Below is a small trained network, with its code and all its weights. Each question gives an input and a target symbol and asks what happens when units are switched off, that is, made to give their printed mean instead of their output.

import numpy as np


def w(rows, s, z=0):
    codes = np.array(rows[::2]) - 128.0
    scale = np.full(codes.shape[1], s)
    scale[-1] = z or s
    return codes * scale


def norm(h):
    return h / np.sqrt((h * h).mean(-1, keepdims=True) + 1e-5)


def f(y):
    return y / 2 * (1 + np.tanh(0.7978845608 * (y + 0.044715 * y**3)))


def softmax(a):
    e = np.exp(a - a.max(-1, keepdims=True))
    return e / e.sum(-1, keepdims=True)


def log_softmax(a):
    a = a - a.max(-1, keepdims=True)
    return a - np.log(np.exp(a).sum(-1, keepdims=True))


def net(x, mask):
    ids = ['ΓΘΩελμξτ'.index(c) for c in x.split()]
    T = len(ids)
    res = E[ids] + P[:T]
    u = 0
    for l in range(2):
        r = norm(res)
        for j in range(2):
            rows = slice(3 * j, 3 * j + 3)
            q, k, v = (r @ M[l][rows].T for M in (Q, K, V))
            z = softmax(np.where(np.tri(T) > 0, q @ k.T / 3**0.5, -1e9)) @ v
            o = O[l][rows]
            res = res + np.where(mask[u + j], z, o[:, -1]) @ o[:, :-1]
        u += 2
        y = f(norm(res) @ A[l][:, :-1].T + A[l][:, -1])
        res = res + np.where(mask[u : u + 4], y, B[l][:, -1]) @ B[l][:, :-1]
        u += 4
    return log_softmax(norm(res)[-1] @ U[:, :-1].T + U[:, -1])


Q, K, V, O, A, B = {}, {}, {}, {}, {}, {}
E = w([
[140,111,80,173,48,160,106,156,79],'Γ',
[167,195,171,174,211,161,82,146,103],'Θ',
[145,184,84,150,64,99,162,101,186],'Ω',
[145,45,202,86,56,135,136,108,183],'ε',
[67,98,125,140,109,92,92,15,28],'λ',
[1,137,120,111,172,110,175,95,219],'μ',
[172,152,88,71,100,45,177,120,85],'ξ',
[65,105,145,94,128,165,188,191,88],'τ',
],0.0041)
P = w([
[75,108,255,171,103,76,128,226,153],'0',
[187,115,102,170,151,57,137,126,132],'1',
[95,120,181,119,128,114,90,187,156],'2',
[157,131,121,146,132,113,178,105,112],'3',
[99,136,154,97,119,152,83,169,149],'4',
[151,149,117,132,130,148,173,74,102],'5',
[83,140,132,68,98,169,73,157,144],'6',
[157,164,105,111,113,164,168,52,87],'7',
],0.0042)
Q[0] = w([
[222,137,174,110,74,95,195,2,78],'L0H0',
[167,208,98,198,178,125,135,116,72],'L0H0',
[238,181,217,167,177,111,152,67,115],'L0H0',
[89,46,104,96,41,98,142,121,194],'L0H1',
[150,153,197,105,103,232,233,76,76],'L0H1',
[213,75,185,239,199,129,174,128,138],'L0H1',
],0.0052)
K[0] = w([
[68,212,30,67,96,151,120,92,118],'L0H0',
[138,73,126,52,59,183,190,65,158],'L0H0',
[112,107,19,89,88,188,180,58,104],'L0H0',
[128,170,164,188,174,80,127,187,89],'L0H1',
[87,121,84,100,128,253,157,133,81],'L0H1',
[107,84,10,104,101,97,176,124,111],'L0H1',
],0.0054)
V[0] = w([
[178,61,172,250,127,148,168,98,227],'L0H0',
[120,215,68,142,90,212,93,188,192],'L0H0',
[171,195,96,81,108,86,202,130,173],'L0H0',
[142,131,135,167,50,92,15,34,150],'L0H1',
[180,194,161,223,227,113,125,102,105],'L0H1',
[177,84,210,21,166,127,91,81,209],'L0H1',
],0.0024)
O[0] = w([
[191,254,156,145,103,124,99,91,160,249],'L0H0',
[82,119,113,153,71,121,188,175,230,38],'L0H0',
[154,138,76,111,215,142,157,151,189,157],'L0H0',
[101,48,111,184,145,209,94,62,147,96],'L0H1',
[131,140,154,242,198,67,168,120,104,211],'L0H1',
[107,35,233,64,165,137,151,103,170,157],'L0H1',
],0.0029,0.0012)
A[0] = w([
[45,63,184,146,22,166,97,209,101,12],'L0N0',
[223,70,103,103,111,98,188,31,151,58],'L0N1',
[214,109,1,137,97,99,143,65,119,6],'L0N2',
[169,186,67,182,180,85,114,93,71,100],'L0N3',
],0.0042,0.0025)
B[0] = w([
[195,76,89,136,202,128,155,106,144,183],'L0N0',
[110,179,137,164,180,157,122,166,83,195],'L0N1',
[79,104,253,116,154,189,150,170,164,153],'L0N2',
[134,60,93,136,93,140,171,131,149,248],'L0N3',
],0.0058,0.0017)
Q[1] = w([
[105,114,110,122,103,124,187,147,134],'L1H0',
[254,170,122,164,144,172,124,67,102],'L1H0',
[36,106,156,98,122,91,92,166,143],'L1H0',
[152,65,99,125,120,100,77,156,151],'L1H1',
[131,125,129,60,86,130,101,129,112],'L1H1',
[160,77,118,123,109,139,58,171,124],'L1H1',
],0.0099)
K[1] = w([
[139,213,127,220,147,81,106,182,35],'L1H0',
[106,126,76,36,112,234,89,103,140],'L1H0',
[132,86,179,197,138,31,176,136,149],'L1H0',
[209,13,68,178,131,105,148,187,66],'L1H1',
[126,98,117,43,28,136,130,172,67],'L1H1',
[255,80,58,165,85,158,85,167,37],'L1H1',
],0.0047)
V[1] = w([
[85,112,138,155,127,105,210,130,85],'L1H0',
[126,105,134,76,134,113,2,183,125],'L1H0',
[128,128,147,135,147,139,181,59,80],'L1H0',
[169,104,87,112,144,173,79,166,135],'L1H1',
[128,179,123,85,217,120,117,108,118],'L1H1',
[83,150,34,136,167,161,95,108,136],'L1H1',
],0.0037)
O[1] = w([
[127,183,156,55,132,190,70,48,147,133],'L1H0',
[225,175,16,251,169,131,235,81,130,128],'L1H0',
[27,109,138,43,118,101,74,181,210,117],'L1H0',
[110,180,164,245,157,42,216,139,83,75],'L1H1',
[164,59,169,159,77,109,126,182,134,135],'L1H1',
[220,100,214,156,166,68,180,75,168,3],'L1H1',
],0.0027,0.0025)
A[1] = w([
[149,213,121,157,28,101,76,20,176,36],'L1N0',
[132,167,158,131,156,119,189,228,204,42],'L1N1',
[152,69,135,53,138,57,205,2,186,5],'L1N2',
[19,119,202,50,102,140,149,140,159,67],'L1N3',
],0.0038,0.0031)
B[1] = w([
[118,18,132,186,128,216,134,210,69,82],'L1N0',
[114,111,84,64,156,173,88,19,115,133],'L1N1',
[254,116,190,78,78,218,96,146,88,114],'L1N2',
[184,143,80,210,150,115,167,123,110,255],'L1N3',
],0.0047,0.00082)
U = w([
[89,86,93,174,41,183,123,203,143,98],'Γ',
[106,216,204,137,158,163,51,155,98,124],'Θ',
[125,182,73,52,51,42,155,163,115,130],'Ω',
[70,153,100,124,149,115,144,62,255,140],'ε',
[99,61,96,73,232,154,163,180,103,2],'λ',
[197,132,73,223,150,97,189,95,96,250],'μ',
[218,63,181,73,81,127,121,120,174,154],'ξ',
[69,68,112,120,120,107,72,38,64,80],'τ',
],0.0084,0.0017)

Each question gives the input, a string of symbols that net reads in full, and the target symbol t.
The units are the heads (3 rows each of Q, K, V and O) and the neurons (one row each of A and B). Each row of codes is followed by its name. A weight is (code - 128) times the scale printed after its matrix; where a second scale follows, it is the last column's (O, A, B and U).
mask holds one flag per unit, layer by layer, with each layer's heads first. A switched-off unit (its flag False) gives its mean, the last column of its rows in O or B, instead of its output. The means were averaged over made-up inputs and are rounded, as every weight is.
A unit's drop is (log p(t) with every unit on - log p(t) with that unit switched off) / (log p(t) with every unit on - log p(t) with every unit switched off).
The circuit of an input: a set's keep is (log p(t) with only the set's units on - log p(t) with every unit switched off) / (log p(t) with every unit on - log p(t) with every unit switched off). Starting from all 12 units, units are removed one at a time, each time the one whose removal leaves the highest keep (on an exact tie, the one counted first), for as long as the keep stays at least 0.8.
circuit, biggest first: the units of the circuit, biggest drop first
unit that matters most: the unit with the biggest drop
k most important neurons of layer l: the k neurons of layer l with the biggest drops, biggest first
heads that matter: for each layer, one digit per head in row order, 1 if its drop is at least 0.15 and else 0, layers parted by /
drop when u is switched off: that unit's drop, to one decimal
input Ω τ Θ λ Θ ξ ε Θ, target λ: circuit, biggest first : (L0H0, L0H1, L1H0)
input ε Θ ε Θ, target Θ: circuit, biggest first : (L0H1, L0N0, L0H0)
input ε Θ Ω Ω Γ ξ, target λ: circuit, biggest first : (L0N2, L0H0)
input ε τ ξ μ, target ξ: circuit, biggest first : (L1H1, L1N2)
input ε Θ Θ Θ Γ Ω Γ Θ, target Γ: unit that matters most : L0H1
input ε Γ Θ Ω ε Θ, target ε: heads that matter : 11 / 10
input Θ ε Ω Θ μ Θ, target ξ: heads that matter : 01 / 01
input ε ξ ξ ε, target λ: heads that matter : 11 / 00
input Θ ξ λ Θ ξ ξ, target λ: heads that matter : 10 / 00
input Θ ε ξ Ω Γ, target μ: circuit, biggest first : (L0N0, L1H1)
input Ω ξ Ω Θ Γ Θ, target Γ: heads that matter : 01 / 10
input Θ ξ ε Θ Θ ε, target μ: circuit, biggest first : (L0N1, L1H0)
input Ω Θ Θ Γ Θ τ ε Θ, target Ω: 2 most important neurons of layer 0 : (L0N3, L0N1)
input ξ Θ ε Ω, target ε: circuit, biggest first : (L0N2, L1N1)
input Θ Θ Γ, target μ: most important neuron of layer 0 : (L0N0)
input Γ Θ μ ε, target Θ: 2 most important neurons of layer 0 : (L0N1, L0N3)
input τ Θ λ ε λ ε, target τ: 3 most important neurons of layer 0 : (L0N1, L0N2, L0N3)
input ε Θ λ Θ, target τ: 2 most important neurons of layer 0 : (L0N0, L0N3)
input τ Θ Θ ε Θ Ω, target ε: 2 most important neurons of layer 1 : (L1N1, L1N3)
input Ω Θ Γ Θ ε Θ ξ τ, target Ω: most important neuron of layer 1 : (L1N0)
input Θ λ Θ ξ ε Θ τ, target λ: drop when L0N0 is switched off : 1.8
input μ Θ λ Θ, target τ: drop when L0N0 is switched off : 0.1
input Θ λ Θ Γ ξ ε τ, target λ: drop when L0N0 is switched off : 1.9
input μ Θ ξ ε ε ε Θ Γ, target Γ: drop when L1H0 is switched off : 0.1
